Below are the code and all the weights of a small trained network. Each question names an input and a class and asks about switching units off, where a switched-off unit gives its printed mean instead of its output.

import numpy as np


def w(rows, s, z=0):
    codes = np.array(rows[::2]) - 128.0
    scale = np.full(codes.shape[1], s)
    scale[-1] = z or s
    return codes * scale


def f(y):
    return np.maximum(y, 0)


def log_softmax(a):
    a = a - a.max(-1, keepdims=True)
    return a - np.log(np.exp(a).sum(-1, keepdims=True))


def net(x, mask):
    res = np.array(x, float).reshape(1, 4) / 4 @ E
    y = f(res @ A[0][:, :-1].T + A[0][:, -1])
    res = res + np.where(mask, y, B[0][:, -1]) @ B[0][:, :-1]
    return log_softmax(res[-1] @ U[:, :-1].T + U[:, -1])


A, B = {}, {}
E = w([
[41,36,58,227,112,130,85,127,137],'x0',
[31,107,211,131,152,127,216,127,166],'x1',
[160,83,232,160,74,128,48,137,163],'x2',
[124,105,107,100,1,125,187,133,95],'x3',
],0.0066)
A[0] = w([
[97,102,112,156,133,128,122,135,135,69],'N1',
[139,106,158,137,112,131,107,132,127,55],'N2',
[184,133,74,130,116,124,74,136,110,46],'N3',
[139,115,160,143,103,114,90,129,137,59],'N4',
[122,139,64,119,158,125,168,126,135,30],'N5',
[127,131,148,148,239,122,72,134,143,38],'N6',
[111,126,143,140,127,124,153,121,149,60],'N7',
[181,137,62,126,104,124,67,131,136,42],'N8',
[40,116,198,129,142,128,186,130,147,32],'N9',
[138,113,171,146,91,129,84,123,127,43],'N10',
[111,110,100,150,123,121,111,134,134,79],'N11',
[220,180,196,64,142,128,164,134,129,17],'N12',
[137,112,161,144,108,136,106,123,125,47],'N13',
[130,131,129,151,204,137,87,128,138,35],'N14',
[127,117,107,116,1,133,167,131,122,2],'N15',
[181,138,67,134,104,132,70,126,120,43],'N16',
[130,126,134,131,175,134,108,124,135,43],'N17',
[105,144,46,113,167,119,167,135,113,14],'N18',
[63,109,188,149,142,126,167,137,133,39],'N19',
[122,117,112,127,67,132,158,132,131,48],'N20',
[43,62,65,195,109,132,63,129,136,51],'N21',
[130,131,136,134,170,139,112,132,130,46],'N22',
[119,141,52,121,168,128,178,129,125,25],'N23',
[133,96,202,146,96,127,65,139,145,47],'N24',
[141,117,177,142,106,120,93,133,149,34],'N25',
[132,112,116,118,72,124,153,131,121,13],'N26',
],0.019,0.0038)
B[0] = w([
[163,161,143,120,131,97,131,127,124,165],'N1',
[103,142,133,133,128,166,130,121,130,151],'N2',
[173,31,131,145,122,150,149,134,135,176],'N3',
[98,147,129,138,122,180,129,135,114,161],'N4',
[85,162,125,133,145,189,128,122,125,172],'N5',
[42,105,123,132,88,33,129,127,125,197],'N6',
[147,94,116,120,133,140,120,121,122,146],'N7',
[168,32,121,120,152,148,133,127,123,179],'N8',
[187,4,116,133,149,160,124,131,123,204],'N9',
[81,150,122,128,142,186,126,128,128,168],'N10',
[164,158,137,128,119,116,126,120,114,160],'N11',
[241,240,126,130,125,76,121,126,131,211],'N12',
[105,144,134,129,121,171,137,136,126,152],'N13',
[63,108,121,114,113,60,117,130,129,173],'N14',
[27,113,122,125,107,19,126,126,126,198],'N15',
[168,31,141,120,155,144,132,124,131,179],'N16',
[90,121,128,114,123,89,140,143,129,150],'N17',
[84,170,138,133,119,228,112,131,133,188],'N18',
[180,34,135,125,137,146,139,126,129,186],'N19',
[79,118,135,119,120,73,117,127,134,164],'N20',
[243,251,128,121,127,74,128,130,134,250],'N21',
[103,116,131,136,110,94,128,114,112,147],'N22',
[75,170,137,134,135,210,133,126,129,185],'N23',
[74,173,130,128,141,225,127,124,133,194],'N24',
[90,166,109,128,142,185,137,120,120,164],'N25',
[80,123,131,141,115,77,113,137,130,157],'N26',
],0.029,0.016)
U = w([
[245,250,131,121,151,83,140,129,110,244],'0',
[194,19,122,131,190,158,164,137,104,167],'1',
[50,212,129,145,163,252,139,130,100,88],'2',
[27,129,115,121,89,3,128,139,97,2],'3',
],0.0056,0.00063)

Each question gives the input, the list of numbers given to net, and the class t.
The units are the neurons (one row each of A and B). Each row of codes is followed by its name. A weight is (code - 128) times the scale printed after its matrix; where a second scale follows, it is the last column's (A, B and U).
mask holds one flag per neuron, in row order. A switched-off neuron (its flag False) gives its mean, the last column of its row in B, instead of its output. The means were averaged over made-up inputs and are rounded, as every weight is.
A unit's drop is (log p(t) with every unit on - log p(t) with that unit switched off) / (log p(t) with every unit on - log p(t) with every unit switched off).
The circuit of an input: a set's keep is (log p(t) with only the set's units on - log p(t) with every unit switched off) / (log p(t) with every unit on - log p(t) with every unit switched off). Starting from the 12 units with the biggest drops (on a tie, the unit counted first), units are removed one at a time, each time the one whose removal leaves the highest keep (on an exact tie, the one counted first), for as long as the keep stays at least 0.8.
units of the circuit, in order: the units of the circuit, biggest drop first
k most important neurons: the k neurons with the biggest drops, biggest first
drop when u is switched off: that unit's drop, to one decimal
input [2,8,-3,7], class 1: units of the circuit, in order : (N9)
input [-4,-5,-6,-6], class 2: 4 most important neurons : (N18; N23; N15; N21)
input [7,-5,-8,-3], class 2: 4 most important neurons : (N18; N23; N12; N5)
input [4,5,1,4], class 1: 2 most important neurons : (N9; N12)
input [2,5,-7,-6], class 2: 4 most important neurons : (N18; N23; N15; N5)
input [-4,7,-5,8], class 3: 3 most important neurons : (N15; N20; N26)
input [5,-4,5,-8], class 3: 2 most important neurons : (N6; N14)
input [4,2,5,3], class 2: 2 most important neurons : (N12; N24)
input [7,-2,1,8], class 3: 3 most important neurons : (N15; N12; N20)
input [7,-2,-8,-8], class 2: 4 most important neurons : (N18; N23; N5; N12)
input [-7,2,-3,-8], class 3: 2 most important neurons : (N6; N21)
input [6,7,-1,6], class 1: 4 most important neurons : (N9; N19; N12; N6)
input [-5,6,1,3], class 1: 2 most important neurons : (N21; N9)
input [2,5,5,8], class 3: units of the circuit, in order : (N15)
input [-5,1,8,-8], class 2: 2 most important neurons : (N24; N25)
input [2,8,2,-5], class 1: drop when N9 is switched off : 0.2
input [-3,-8,8,1], class 1: drop when N23 is switched off : 0.1
input [5,0,8,2], class 2: drop when N24 is switched off : 0.4
